In the rows, 128 means zero.
Each row has a class, written as a number after it; each block has new classes, again numbered from 0 up.
[164  88 178 130  96 165 143 122 120  75 120 111 127 137 112 130 174 155
 127 108 112 108 144 183 153 160 112 143 135 176 156  94 127]	0
[151  84 187 133  94 151 131 137 113  68 105  68 131 147 115 129 158 146
 128 111 103 103 157 174 147 181  98 176 144 151 143 104 124]	3
[144 139 173 115  97 129 171 128 147  81 154 105  80 156 109 114 140 196
 114 113 136  64 202 181 126 156 109 164 152 160 131 111 123]	0
[175 128 159 109 104 116 154 129 144  89 158 153 101 141 114 126 147 196
 120 110 166  97 196 175 112 153 134 142 142 176 109 115 139]	5
[155 100 173 131  94 162 141 129 134  72 122  92 137 136 120 130 181 144
 129 110 122 115 135 169 147 167  97 157 134 173 166  92 124]	1
[146 148 166 117 112 108 149 143 112  91 161 120  91 159 120 124 136 204
 125 101 152  91 194 189 114 156 114 165 133 139 118 110 131]	4
[168  68 181 140  90 139 138 128 116  65 122  74 135 139 117 133 168 158
 134 114 102 121 146 185 139 183 114 177 146 151 151 107 116]	1
[147 100 175 123  97 161 140 133 137  71 126  74 132 143 121 131 177 147
 125 113 109 104 155 167 148 163  96 154 152 169 157  95 126]	2
[151  95 173 120  99 155 129 132 117  72 126  95 139 145 114 142 177 149
 118 110 123 112 141 170 153 174  89 155 137 162 150 108 132]	4
[157  93 174 123 107 168 111 131 108  66 138 109 146 146 111 139 172 129
 108  91 138 118 145 159 157 179  88 163 137 151 170 131 122]	8
[175 113 167 117  95 114 156 135 137  89 140 155  94 135 124 128 156 199
 120 109 154  81 193 181 123 162 138 134 137 180 105  97 141]	8
[148 142 171 124 106 106 156 141 118  96 158 131  86 153 121 123 125 205
 122 100 157  89 195 181 118 160 114 169 135 142 122  96 134]	5
[176 125 159  99 106 128 149 130 140  93 142 156  91 144 117 127 145 198
 115 103 170  75 194 168 128 165 137 141 138 184 109 111 144]	3
[148 141 169 116 104 111 148 142 121  96 162 130  95 154 122 131 134 200
 116  98 168 103 198 189 114 166 117 161 128 130 131  85 128]	5
[167  82 175 124 102 162 142 136 126  66 119  94 130 139 113 134 176 156
 129 108 120 115 147 171 145 181 106 153 126 166 157 107 126]	0
[144 101 179 129  89 161 148 127 141  78 127  81 127 146 120 124 173 146
 117 119 100  93 156 176 150 160 100 150 156 177 160  85 125]	2
[184 114 164 122  96 114 152 127 135  92 146 152  92 139 114 128 158 203
 119  97 159  89 195 182 124 163 129 139 148 162 115 102 136]	7
[158 132 164 119 111 112 151 141 109  80 160 120  89 147 126 127 143 204
 126  95 168  93 190 183 108 166 120 165 125 139 132 101 131]	1
[150  93 175 135  87 154 126 128 126  73 134  92 139 141 114 131 178 139
 122 112 122 117 160 174 145 174  89 157 149 158 165 105 125]	5
[148 103 190 143 103 167 144 110 101  62 132 157 116 146  92 125 163 141
  94 122 139  54 158 171 149 160 103 144 146 185 137 118 147]	0
[144 151 179 122 100 129 167 125 150  75 155 128  84 152 105 114 135 190
 103 108 154  58 197 181 119 150 109 171 166 168 121 105 129]	1
[151 145 177 122 102 133 156 127 139  81 157 120  85 163 107 110 144 182
 111 105 145  63 205 189 123 156 117 160 167 163 126 112 123]	3
[157 138 183 124 100 129 173 129 143  74 152 122  78 144 112 116 144 190
 114 104 147  50 196 187 118 153 115 161 167 177 123  96 131]	1
[184 116 161 114 104 111 153 135 143  93 149 152  92 145 121 128 158 201
 115 102 156  87 190 175 124 159 139 139 148 170 109 102 136]	2
[154 149 173 124 111 129 164 127 138  72 162 122  86 159 109 115 145 190
 115 107 148  65 190 189 119 151 114 169 164 165 131 121 125]	1
[156  86 181 133 102 153 135 129 120  61 129  78 136 152 103 134 162 149
 122 101 106 117 145 170 155 181  88 178 159 149 153 125 119]	7
[153 103 175 127  94 172 132 126 123  78 130 100 143 149 114 134 172 152
 113 107 123 112 138 169 161 174  97 149 142 157 159 107 126]	6
[158 102 176 130  96 165 133 132 123  68 129 104 133 141 110 135 172 145
 114 109 131 107 145 171 147 182 100 156 143 165 159 111 126]	1
[157  98 174 130  98 168 125 129 118  70 131 113 138 139 105 134 176 135
 115 102 129 105 156 161 153 176  87 142 153 169 154 119 133]	7
[152 127 162 111  97 120 164 131 137  84 149 144  92 142 122 120 151 195
 121 126 150  71 188 176 118 158 135 137 128 186 102 107 143]	8
[165  68 185 134  94 156 142 131 118  69 110  76 138 144 117 128 161 163
 131 113  97 116 149 182 145 177 104 171 147 149 142 109 125]	6
[148  95 181 135 101 160 141 112 109  56 137 131 129 147 100 132 165 141
  96 122 138  75 145 166 147 172  97 157 150 179 149 124 140]	1
[165 131 171 118 116 122 156 145 100  89 156 128  80 149 118 124 132 204
 128  89 158  89 196 180 117 164 121 156 123 136 130 108 127]	0
[151 135 173 112 107 130 153 137 116  94 158 134  93 158 118 120 129 198
 103  95 163  82 194 182 121 164 110 157 136 135 128  98 131]	6
[171 124 164 109  91 118 157 134 145  98 142 144  94 141 126 124 151 210
 117 109 150  74 191 182 130 162 134 136 144 177 100  96 141]	6
[155  77 187 143  97 160 135 108 104  58 125 151 127 146 100 124 171 132
  89 120 138  68 155 176 144 163  98 150 144 179 144 120 145]	8
[143 136 179 118  96 129 165 131 147  79 154 105  92 157 113 109 141 179
 109 113 131  66 205 190 116 153 110 162 159 161 129 109 120]	8
[143 102 180 141 105 157 138 113 104  61 143 146 132 154  95 134 167 138
  94 124 152  85 145 162 147 171  90 154 141 168 148 125 146]	5
[163  93 174 129 100 160 129 135 128  64 127  94 138 140 115 132 180 140
 122 102 130 116 144 171 143 179  94 164 141 162 165 110 122]	1
[158  86 185 127 103 152 138 139 113  67 119  72 144 157 116 128 163 146
 123 110  97 114 136 177 150 173  93 171 143 147 139 119 119]	6
[183 130 167 109 106 127 150 131 135  89 136 160  86 134 119 129 150 204
 123 100 171  65 201 175 122 155 147 132 143 190  97 101 150]	3
[156 130 185 126  96 124 165 127 152  81 146 133  90 156 109 111 144 182
 100 105 135  60 203 197 125 147 110 161 171 167 125  99 123]	8
[162  76 181 133  97 145 146 134 115  74 109  71 136 152 120 129 157 169
 135 116  92 116 139 176 152 176  99 178 140 143 139 115 125]	6
[162 118 166 114 112 114 147 145 114  96 155 131  90 154 123 122 133 193
 114  93 157  98 191 173 117 166 120 164 127 134 125  97 129]	2
[179 112 163 122  94 111 154 127 131  87 145 145  86 129 121 129 161 208
 130 101 155  75 201 180 123 161 132 133 151 178 107 100 146]	7
[140 157 176 116 109 134 158 130 140  83 167 128  92 160 105 121 131 186
 106 106 156  73 201 181 123 154 103 167 164 157 132 113 130]	5
[156 133 173 116 105 123 153 140 114  92 163 120  88 153 122 122 130 206
 115  88 154  78 195 178 127 169 113 161 147 140 125 106 129]	6
[171  72 182 133 102 141 134 139 122  60 118  72 140 144 117 135 170 150
 132 103 108 126 137 178 142 186 102 185 142 147 155 111 114]	1
[155  90 181 137 101 144 134 134 108  61 128  85 132 151 110 131 162 147
 122 110 111 112 137 174 147 179  95 181 146 150 148 124 119]	1
[155  92 174 128 100 168 130 130 106  71 130 104 128 138 113 131 178 142
 127  99 129 116 147 166 152 168  92 150 126 155 164 104 124]	0
[150 100 188 136 104 146 143 136 121  66 123  85 135 150 108 133 156 146
 126 115 112 110 147 168 145 172  90 180 147 151 142 115 126]	5
[155  80 184 137  92 148 140 135 124  66 114  65 147 149 118 131 168 162
 128 116  94 117 149 181 147 180 100 169 149 148 145 107 123]	6
[163  81 186 127 107 155 135 134 113  67 121  83 146 157 112 131 161 146
 116 105 104 111 141 172 155 176  88 175 153 143 147 123 121]	6
[167 123 160 111  96 116 160 124 153  95 147 164 101 141 114 128 146 203
 115 120 162  97 185 180 119 157 138 141 135 182 106  95 143]	5
[183 124 159 117 103 112 155 138 131  89 148 147  92 137 126 121 164 195
 138 116 156  87 187 189 106 158 147 135 130 179 105 108 136]	1
[179 114 163 109  95 116 162 135 144  95 142 134  97 141 128 127 156 214
 124 106 153  86 188 178 125 167 134 139 137 166 108  95 138]	6
[145  96 188 139  95 153 138 119 110  64 128 131 128 146  99 131 172 140
  98 123 132  73 153 175 147 166  91 151 152 175 131 110 144]	4
[152 129 168 116  99 110 155 145 122  90 156 114  81 148 126 126 144 202
 121  91 148  81 189 186 125 175 113 152 134 151 126  85 131]	7
[194 109 164 119  98 115 153 133 136  89 137 142  90 135 122 128 166 204
 132  99 160  81 199 179 122 167 144 133 146 177 110  99 138]	3
[162  86 175 125 103 159 132 125 124  71 135  96 136 147 116 131 178 135
 112 105 120 104 146 164 150 165  99 155 147 165 163 107 125]	2
[158  98 173 124 104 169 138 125 114  70 129 113 128 143 109 133 173 150
 119 104 129 107 141 166 155 165  99 147 129 169 161 112 129]	0
[181 109 160 118  98 113 161 128 129  90 147 152  82 135 120 130 158 216
 129 106 155  79 193 177 130 164 139 135 135 174 114 105 141]	0
[168 130 166 119  90 104 151 127 134 102 151 151  91 139 116 130 148 210
 120 112 158  81 205 183 121 155 133 143 148 161  98 101 138]	4
[153  97 171 124  98 168 130 126 127  70 139 102 140 144 107 134 167 139
 114 108 129 120 139 162 151 175  93 159 141 173 163 121 128]	5
[132 113 182 130  90 154 137 125 120  75 132  80 136 140 113 138 166 152
 121 119 115  94 165 166 151 164  85 157 156 160 151 102 132]	4
[158 125 167 116 112 106 155 149 121  93 155 123  82 161 131 123 147 197
 116  94 148  84 184 187 124 168 116 159 133 143 131  83 128]	2

A new block, with new classes numbered from 0.
[147 147 146 144 118 148  87 123 136 120 111  93 109 119 153 107 127 140
 126 132 101 118  99 136 123 132  69 144 134 148 101 124 105]	7
[129 152 135 150 123 154 113 110 115 139 139 104  88 106 119 106 125 131
  92 123 125 127 105 140 115 159  77 124 138 112 111 136 149]	1
[148 148 148 131 110 130  94 111 129 125 128 116 116 127 131 119 128 132
 129 129 110  88 110 124 123 139  81 149 138 118 101 127 108]	3
[129 107 134 143 158 158 112 112 113 145 141 123 102  87 121  98 134 126
 122 104 117 116 135 133 143 170 121 119 116 138 178 102 155]	11
[110 158 110 119 128 114 146 108 117 161 154 106 133 129 136 164 127 151
 118  99 156  88 116 123 137 130 154 138 117 100 139 124 129]	3
[131 157 121 106 111  98 146 113 119 121 134 133 119 139 105 131 132 140
 116 124 152 122 120 120 113 139 112 131 147  95  97 125 136]	8
[122 179  72 148 128  98 135  84  90 161 151  91 115 107  97 120 140 183
  96  95 136  97 134 142 136 175 118 121 117 109 189  88 171]	10
[125 105 161  83 129 113 155 145 140 118 129 147 127 155 144 171 121 105
 159 127 154 122 123 102 130  90 165 151 126 119  94 135 105]	7
[108 112 135 139 135 159 132 116 117 158 159 114 112 121 138 138 126 113
 106 117 153 130 108 133 127 121 150 129 117 120 111 156 129]	2
[121 124 134 131 134 139 136 141 121 132 140 128 109 134 119 108 128 113
 114 143 141 170 123 128 107 120 125 114 145 116  93 157 160]	4
[120  92 158 114 144 158 140 127 123 131 145 143 103 115 125 131 124 100
 126 118 147 138 124 119 126 137 143 123 131 111 120 135 150]	11
[135 163 105 182 133 141  81 104 120 146 132  73 116 110 131  74 138 161
 105 138 101 126 107 148 121 141  72 129 126 158 133 129 124]	2
[143 114 141 122 143 122 117 129 123 122 125 139 107 112 119 109 136 125
 145 121 113 107 136 121 146 150 111 139 117 140 166 102 133]	12
[139 130 125 133 135 108 126 123 126 113 126 139 125 136 108  97 132 119
 135 146 127 152 140 121 110 128 114 121 139 127 119 125 144]	11
[128  96 170 108 136 152 128 137 132 125 133 139 109 123 131 145 119 110
 141 121 135 119 116 117 132 127 133 137 127 123 117 132 124]	9
[106 120 103 162 142 181 140  97  95 183 183 118  95 103 119 103 138 103
  70 109 179 146 122 145 113 148 142 101 115 106 123 165 175]	6
[123 118 121 146 144 143 113 107 121 139 143 121 108 107 126 105 134 133
 132 124 118 133 132 141 134 149 118 118 115 151 158 116 141]	0
[115 105 159 136 135 197 144 138 112 142 158 128  77 115 111 111 118  86
  74 132 162 171 116 135  96 138 117 100 149 101  81 179 176]	9
[106 112 110 120 159 130 161 126 115 151 153 127 114 110 129 138 129 126
 130 103 159 135 145 126 142 130 182 114 103 131 172 112 158]	7
[102  81 154 141 137 197 144 134 119 158 164 127 108 126 140 128 123  78
  99 125 167 167 114 130 111 102 163 110 127 103  76 188 151]	6
[111 117 133 112 128 134 145 115 122 133 147 143 117 128 122 135 132 115
 120 125 146 118 122 124 128 127 143 134 125 104 118 138 141]	5
[140 156 150  97 113 108 137 124 122 111 128 128 101 132 115 142 123 130
 124 121 134 105 108 117 122 143  94 146 146  93 104 125 125]	12
[137 141 113 142 132 113 107 101 117 137 138 115 124 113 115 103 139 149
 127 120 112  95 128 132 137 148 103 137 116 138 158 103 124]	2
[145 162 137 113 113 105 119 123 135 108 117 113 125 148 124 136 126 145
 139 137 126 117 108 117 117 118  98 149 144 122 104 130 109]	9
[141 117 148  99 136 119 135 125 119 119 137 149 103 120 105 136 126 122
 141 115 134 102 133 114 135 151 121 138 128 117 150 104 139]	9
[102  94 131 140 152 174 133 119 117 154 157 125 107 107 133 109 134 106
 112 119 142 135 127 136 139 130 153 121 111 131 143 142 157]	5
[146 126 127 139 139 123 100 121 119 126 132 130 110 107 109  85 137 136
 135 128  99 127 135 131 134 158  95 126 130 140 158 102 149]	4
[155 117 146 134 137 130 108 125 126 111 118 140 105 111 112  93 136 124
 138 130 109 122 128 125 128 153  88 131 133 136 136 107 136]	6
[117  95 147 153 139 184 121 136 120 131 144 136  92 118 113  60 134  85
  98 164 130 182 131 141  98 125 101 102 142 129  83 173 173]	5
[120 122 107 139 149 107 148 135 111 141 152 137 118 132  99  96 134 118
 122 146 145 167 161 128 113 122 154 103 125 132 149 139 170]	3
[136 125 137  83 148  85 156 143 131 106 122 142 128 135 118 166 124 147
 173 117 137 114 131 108 150 124 155 147 118 137 175  90 125]	9
[111 123 122 112 147 127 168 118 113 150 152 130 105 113 113 157 129 138
 124  94 165 105 134 127 150 155 172 130 111 109 165 104 157]	10
[128 153  67 159 157  91 128 120 105 146 137 117 127 113  97  76 147 164
 123 124 115 150 157 141 137 155 131 106 113 148 205  92 176]	4
[124 138 146  95 120 109 168 142 126 123 142 145 115 150 117 164 118 110
 122 132 168 131 121 111 108 113 147 132 148  89  85 150 141]	3
[134 122 169 164 113 198  79 116 126 149 131  86  91 110 148  98 126 116
 105 129 111 116  89 146 119 147  74 141 136 133  72 155 117]	10
[143 114 186  95 123 142 123 155 149 105 111 129 114 145 148 155 117 112
 153 142 127 123  97 113 124 109 108 154 146 128  75 142 107]	3
[121  94 141 114 150 134 131 134 120 141 143 143 117 115 132 137 130 115
 153 112 130 123 130 121 148 136 160 132 112 130 155 116 144]	4
[ 97 128 136  82 117 123 169 113 134 142 147 123 142 148 151 204 121 137
 135  89 179  96 100 108 148 107 184 152 121  86  98 135 104]	8
[118 119 173  83 115 138 152 139 129 123 140 142 110 140 139 181 114 109
 131 115 157 122  98 111 121 114 147 143 147  77  66 155 125]	4
[110 132 126 118 144 145 137 109 115 148 149 109 110 105 133 131 132 140
 119 101 137  98 113 133 149 149 132 138 115 121 157 112 144]	5
[134 166  73 162 141  80 112 113 124 131 116 100 146 125 114  73 146 181
 143 138 105 141 142 134 134 138 107 121 118 171 177  93 137]	8
[125 138 128 135 135 122 127 125 126 132 131 108 110 123 126 117 128 138
 133 131 125 134 121 127 129 134 108 132 126 137 134 122 140]	1
[117 138 130 150 131 166 120 105 114 154 147  96 106 105 138 120 130 138
  96 103 139 116 102 138 128 145 114 124 124 109 117 140 137]	6
[143  77 173  94 142 146 144 150 123 108 129 170  80 118 112 128 125  85
 136 129 137 141 138 114 124 144 124 125 138 122 120 121 156]	7
[106 164 103  96 119  93 164 102 118 143 150 117 140 143 128 171 131 148
 123 103 163  87 113 119 139 121 157 151 120  91 133 119 128]	5
[136 144 137 135 127 129  95 117 145 126 107  86 148 134 170 138 130 161
 162 120 103  91  91 125 150 110 104 165 112 152 118 114  79]	6
[139 148 138 116 111 115 120 111 124 124 133 130 115 133 117 123 133 123
 119 123 132  98 118 119 121 137  99 145 136 102 108 131 117]	12
[127 142 121 115 136 103 150 124 116 130 140 128 113 127 109 139 129 142
 120 121 147 121 123 125 126 136 130 133 128 117 139 116 143]	2
[120 113 126  97 137  93 171 124 123 127 148 167 121 142 110 158 128 114
 150 124 162 137 145 115 127 121 173 126 121 117 142 124 144]	0
[139 128 158 127 128 141 106 139 143 105 106 114 114 136 142  99 133 126
 139 157 108 141 103 129 122 112  84 148 141 152  91 141 118]	5
[129 162 149 157  93 171  95 101 132 131 136  91  94 126 137 108 119 127
  81 138 127 128  82 139  96 135  49 133 155  96  40 171 123]	1
[144 108 159 124 148 132 117 161 141 108 109 127 114 129 135 113 126 123
 158 150 111 149 125 122 130 119 113 134 134 161 128 124 132]	3
[136 125 139 128 128 123  99 116 139 126 117 114 139 123 150 122 133 148
 165 118 104  93 111 123 155 132 114 157 113 156 138 100  91]	8
[129  70 192 117 139 189 119 151 131 122 128 144  92 115 141 115 124  83
 135 136 117 133 113 126 134 126 116 138 133 134 101 150 135]	5
[125 112 135 107 141 107 147 138 129 116 130 150 123 138 112 115 136 115
 147 145 133 140 139 116 126 115 141 133 130 130 133 127 144]	5
[128 134 149 127 125 139 124 122 124 131 135 112 107 121 129 131 125 132
 113 125 135 119 102 128 120 132 104 136 137 118  99 138 125]	2
[141 146 143 144 123 149  83 117 125 133 123  98 108 110 141 100 131 143
 126 125  96 113  99 135 129 151  73 138 138 133 111 126 124]	4
[137 154  95 179 132 134  88 101 123 132 129 103 111 121 109  54 147 145
 109 157  95 155 135 144 104 151  64 106 141 158 131 133 147]	0
[111 109 151 123 138 142 145 144 136 129 134 119 112 134 142 144 119 118
 138 135 145 157 114 124 128 105 144 132 125 131 107 149 134]	1
[117 149 100 125 121  97 143 102 106 151 159 137 126 124 104 130 134 139
 110 107 147 113 137 125 125 146 146 121 126  88 143 122 153]	4
[116 156  90 125 121  76 151 100 117 137 153 127 140 140 105 140 134 154
 117 122 153 113 133 124 123 122 147 130 121 103 139 118 131]	2
[130  85 153 112 155 150 134 124 119 137 145 156  95  97 127 140 129 109
 151 103 131 114 131 127 152 161 145 128 109 145 178 103 144]	0
[112 168  96 181 112 167  82  66 113 175 161  66 114 100 144  92 139 152
  72 101 127  94 101 155 131 153  93 132 111 116 133 142 118]	12
[111 104 123 147 158 148 156 147 114 144 144 119  94 120 111 108 130 116
 111 137 154 185 139 138 122 136 155 103 126 143 140 140 185]	10
[130 126 152 162 129 178 103 129 131 126 127 105 104 124 133  75 127 108
  96 155 124 178 105 136  92 123  80 112 154 131  65 171 146]	11
[141 146 140  92 131  90 146 133 125 113 125 139 117 133 121 164 122 139
 152 117 138 103 122 113 137 134 136 146 133 113 140 105 128]	3
[132 130 111 123 140  89 127 122 130 130 127 122 136 131 133 123 135 143
 161 124 121 118 142 117 142 118 144 139 109 153 165  97 117]	7
[139 128 147 129 123 146 103  99 127 132 135 128 103 111 134 129 130 128
 128 113 119  94 111 133 134 157  93 142 126 131 128 117 116]	0
[131 141 117 149 145 144 101 109 115 139 130 104 109  98 128  90 139 151
 120 119 101 106 116 141 144 161  89 134 118 147 166 104 144]	5
[108  97 151  78 137 125 169 125 124 140 149 156 126 135 136 191 124 112
 150  94 175 106 118 104 151 118 199 145 114  98 122 128 117]	8
[132 135 125 136 149 127 117 116 129 129 122 108 123 107 135 113 134 153
 140 110 116 112 124 127 145 148 118 134 119 146 168  98 131]	11
[134 150 132 145 131 134  81 115 141 124 106  80 137 121 160  99 136 162
 152 134  81  97  98 134 148 124  80 159 118 167 134 111  95]	5
[144  62 170 104 168 131 126 166 142  90  99 178 110 124 123 111 131  95
 182 161 103 154 146 116 145 121 139 137 120 176 155 113 142]	5
[142  96 147 163 161 177  81 124 130 124 122 117  87  86 138  77 136 129
 144 131  88 146 126 149 144 159  94 120 116 186 170 108 138]	0
[135 111 155 118 139 152 119 116 122 134 136 124 107 105 142 142 128 122
 145  97 125  88 108 122 154 150 126 148 112 125 142 110 119]	6
[147 145 154 139 124 162  94 124 127 120 124 102  93 116 125  97 124 132
 115 140 110 130  99 135 112 145  59 132 147 135  98 139 129]	9
[122 130  97 115 157  71 158 140 127 116 123 140 143 141 110 115 139 149
 162 145 131 148 153 117 139 110 155 128 117 153 179 101 153]	5
